Here is a tiny trained network, its code and every weight. The questions are about switching its units off for an input and a target symbol, where a switched-off unit gives its printed mean instead of its output.

import numpy as np


def w(rows, s, z=0):
    codes = np.array(rows[::2]) - 128.0
    scale = np.full(codes.shape[1], s)
    scale[-1] = z or s
    return codes * scale


def f(y):
    return y / 2 * (1 + np.tanh(0.7978845608 * (y + 0.044715 * y**3)))


def softmax(a):
    e = np.exp(a - a.max(-1, keepdims=True))
    return e / e.sum(-1, keepdims=True)


def log_softmax(a):
    a = a - a.max(-1, keepdims=True)
    return a - np.log(np.exp(a).sum(-1, keepdims=True))


def net(x, mask):
    ids = ['ΓΛΠΣΦΩαβεξτψ'.index(c) for c in x.split()]
    T = len(ids)
    res = E[ids] + P[:T]
    q, k, v = (res @ M[0].T for M in (Q, K, V))
    z = softmax(np.where(np.tri(T) > 0, q @ k.T / 4**0.5, -1e9)) @ v
    res = res + np.where(mask[0], z, O[0][:, -1]) @ O[0][:, :-1]
    y = f(res @ A[0][:, :-1].T + A[0][:, -1])
    res = res + np.where(mask[1:9], y, B[0][:, -1]) @ B[0][:, :-1]
    return log_softmax(res[-1] @ U[:, :-1].T + U[:, -1])


Q, K, V, O, A, B = {}, {}, {}, {}, {}, {}
E = w([
[83,175,232,148,115,141],'Γ',
[132,161,207,188,92,136],'Λ',
[135,153,210,124,85,72],'Π',
[185,51,204,99,73,90],'Σ',
[161,80,179,220,53,102],'Φ',
[121,59,184,132,150,129],'Ω',
[85,10,163,116,126,95],'α',
[85,79,147,39,93,38],'β',
[63,132,163,67,174,70],'ε',
[118,54,73,109,30,105],'ξ',
[148,127,60,216,196,10],'τ',
[106,234,53,105,96,165],'ψ',
],0.014)
P = w([
[1,143,221,195,75,111],'0',
[36,141,202,169,83,127],'1',
[52,127,191,159,95,118],'2',
[79,129,177,156,105,108],'3',
[96,124,163,157,113,98],'4',
[112,119,153,155,125,85],'5',
[125,115,138,157,138,82],'6',
[147,110,126,148,149,71],'7',
[161,101,111,146,159,62],'8',
[183,97,102,147,167,53],'9',
[203,91,87,146,181,43],'10',
[219,94,82,148,183,40],'11',
[244,86,74,143,190,21],'12',
],0.0078)
Q[0] = w([
[185,213,134,131,142,164],'H1',
[126,107,250,188,149,1],'H1',
[168,87,193,194,66,51],'H1',
[113,167,82,137,161,254],'H1',
],0.014)
K[0] = w([
[203,105,247,144,116,142],'H1',
[211,131,49,145,176,52],'H1',
[178,88,53,105,226,91],'H1',
[109,140,209,80,80,157],'H1',
],0.013)
V[0] = w([
[140,88,92,136,10,86],'H1',
[175,100,90,237,124,214],'H1',
[107,220,65,99,94,106],'H1',
[35,2,58,78,150,138],'H1',
],0.0095)
O[0] = w([
[130,146,98,48,20,185,253],'H1',
[74,234,144,107,74,26,31],'H1',
[135,191,72,179,132,214,76],'H1',
[10,60,32,90,98,144,137],'H1',
],0.012,0.005)
A[0] = w([
[102,143,1,68,92,176,102],'N1',
[225,102,122,121,27,196,125],'N2',
[157,30,162,139,174,218,101],'N3',
[237,212,132,181,76,230,255],'N4',
[109,196,101,10,206,143,187],'N5',
[158,142,46,154,157,219,149],'N6',
[128,89,38,67,52,113,179],'N7',
[113,41,210,116,210,76,124],'N8',
],0.008,0.0066)
B[0] = w([
[159,189,235,170,146,141,205],'N1',
[133,162,200,74,198,99,240],'N2',
[157,156,50,113,208,89,224],'N3',
[141,211,73,111,90,135,239],'N4',
[120,123,149,253,108,238,132],'N5',
[130,50,123,151,2,48,159],'N6',
[66,138,89,140,150,165,255],'N7',
[182,65,181,204,65,146,205],'N8',
],0.0091,0.01)
U = w([
[76,168,141,150,176,152,197],'Γ',
[152,169,7,140,71,186,212],'Λ',
[134,142,140,39,101,57,125],'Π',
[192,81,163,33,119,166,20],'Σ',
[146,155,133,199,103,117,67],'Φ',
[185,92,99,164,164,171,163],'Ω',
[162,70,169,150,51,124,1],'α',
[81,75,49,73,28,108,146],'β',
[137,146,169,236,159,151,25],'ε',
[105,127,48,14,200,114,227],'ξ',
[51,178,115,208,212,2,157],'τ',
[211,167,139,98,204,188,82],'ψ',
],0.0076,0.0061)

Each question gives the input, a string of symbols that net reads in full, and the target symbol t.
The units are the heads (4 rows each of Q, K, V and O) and the neurons (one row each of A and B). Each row of codes is followed by its name. A weight is (code - 128) times the scale printed after its matrix; where a second scale follows, it is the last column's (O, A, B and U).
mask holds one flag per unit, heads first, then neurons. A switched-off unit (its flag False) gives its mean, the last column of its rows in O or B, instead of its output. The means were averaged over made-up inputs and are rounded, as every weight is.
A unit's drop is (log p(t) with every unit on - log p(t) with that unit switched off) / (log p(t) with every unit on - log p(t) with every unit switched off).
The circuit of an input: a set's keep is (log p(t) with only the set's units on - log p(t) with every unit switched off) / (log p(t) with every unit on - log p(t) with every unit switched off). Starting from all 9 units, units are removed one at a time, each time the one whose removal leaves the highest keep (on an exact tie, the one counted first), for as long as the keep stays at least 0.8.
circuit, biggest first: the units of the circuit, biggest drop first
most important unit: the unit with the biggest drop
k most important neurons: the k neurons with the biggest drops, biggest first
drop of u: that unit's drop, to one decimal
input ε Γ Φ ψ Π Λ, target Λ: most important unit : N4
input Φ Π Π Φ ε Σ ε α Φ β Λ Π, target ξ: circuit, biggest first : [H1, N3, N2]
input α ε ε ξ α ε Λ, target Ω: 3 most important neurons : [N3, N8, N4]
input Π Π ξ Π ψ β, target Λ: circuit, biggest first : [H1, N4]
input ξ ξ ε Γ β Γ β Π Σ Γ β Φ, target ξ: 2 most important neurons : [N3, N2]
input Π Γ Φ Λ Π Σ, target Σ: 3 most important neurons : [N8, N2, N4]
input Π Γ Φ Ω Π Π, target α: circuit, biggest first : [H1, N8, N3]
input α Π Λ, target β: 2 most important neurons : [N1, N2]
input β Λ Π Σ Π β Λ Φ Π Ω α β Π, target ξ: circuit, biggest first : [H1, N3]
input ε Π Λ Φ Λ α Π ψ ψ Π Π, target Λ: circuit, biggest first : [H1, N4]
input Π β α, target ξ: circuit, biggest first : [N3, H1]
input Π Π Φ ξ Π Φ Λ ψ Φ Φ, target Λ: 2 most important neurons : [N4, N1]
input Π Π Π Π Π, target ψ: circuit, biggest first : [H1, N2]
input β β Φ ξ ψ Φ ε, target Λ: circuit, biggest first : [H1, N2]
input Ω ε ε Π ξ Γ, target Γ: most important neuron : [N1]
input Γ Φ ξ ξ Σ Γ Φ β Γ, target ξ: circuit, biggest first : [H1, N3]
input β Λ Γ Π Γ ε Π, target Ω: 2 most important neurons : [N3, N8]
input β Π Γ Σ α β Π Λ β Γ, target ξ: circuit, biggest first : [N3, H1]
input Π Π Π ψ Π Φ Φ Φ Φ β α ε α, target Ω: circuit, biggest first : [N8, H1, N3]
input ε ξ Φ, target Γ: 3 most important neurons : [N1, N7, N2]
input Π Π Π Λ Λ Φ Λ β β Γ Π ε Π, target Ω: circuit, biggest first : [H1, N8]
input Π Π ψ Γ ψ α ε, target Λ: circuit, biggest first : [H1, N2, N1]
input α Π Φ ε Π Φ Φ Φ Λ Φ α α Φ, target β: circuit, biggest first : [H1]
input β α Φ Π Λ ε ξ Π, target Γ: 2 most important neurons : [N1, N7]
input Φ Π β Π Π ε Λ Γ, target Ω: 2 most important neurons : [N3, N8]
input Π Λ Λ Λ Ω Ω ξ Π Φ Φ Π Ω, target α: drop of N3 : 0.1
input Γ Ω β Φ ε Λ Π Π α Π, target β: drop of H1 : 0.7
input ξ ε Π ε Λ Σ Π β ξ Ω, target Γ: drop of H1 : 1.4
input Π Γ ξ Ω, target Γ: drop of H1 : 1.5
input Π Φ Φ Γ Π Π Λ Π Φ β Π Φ, target ξ: most important neuron : [N2]
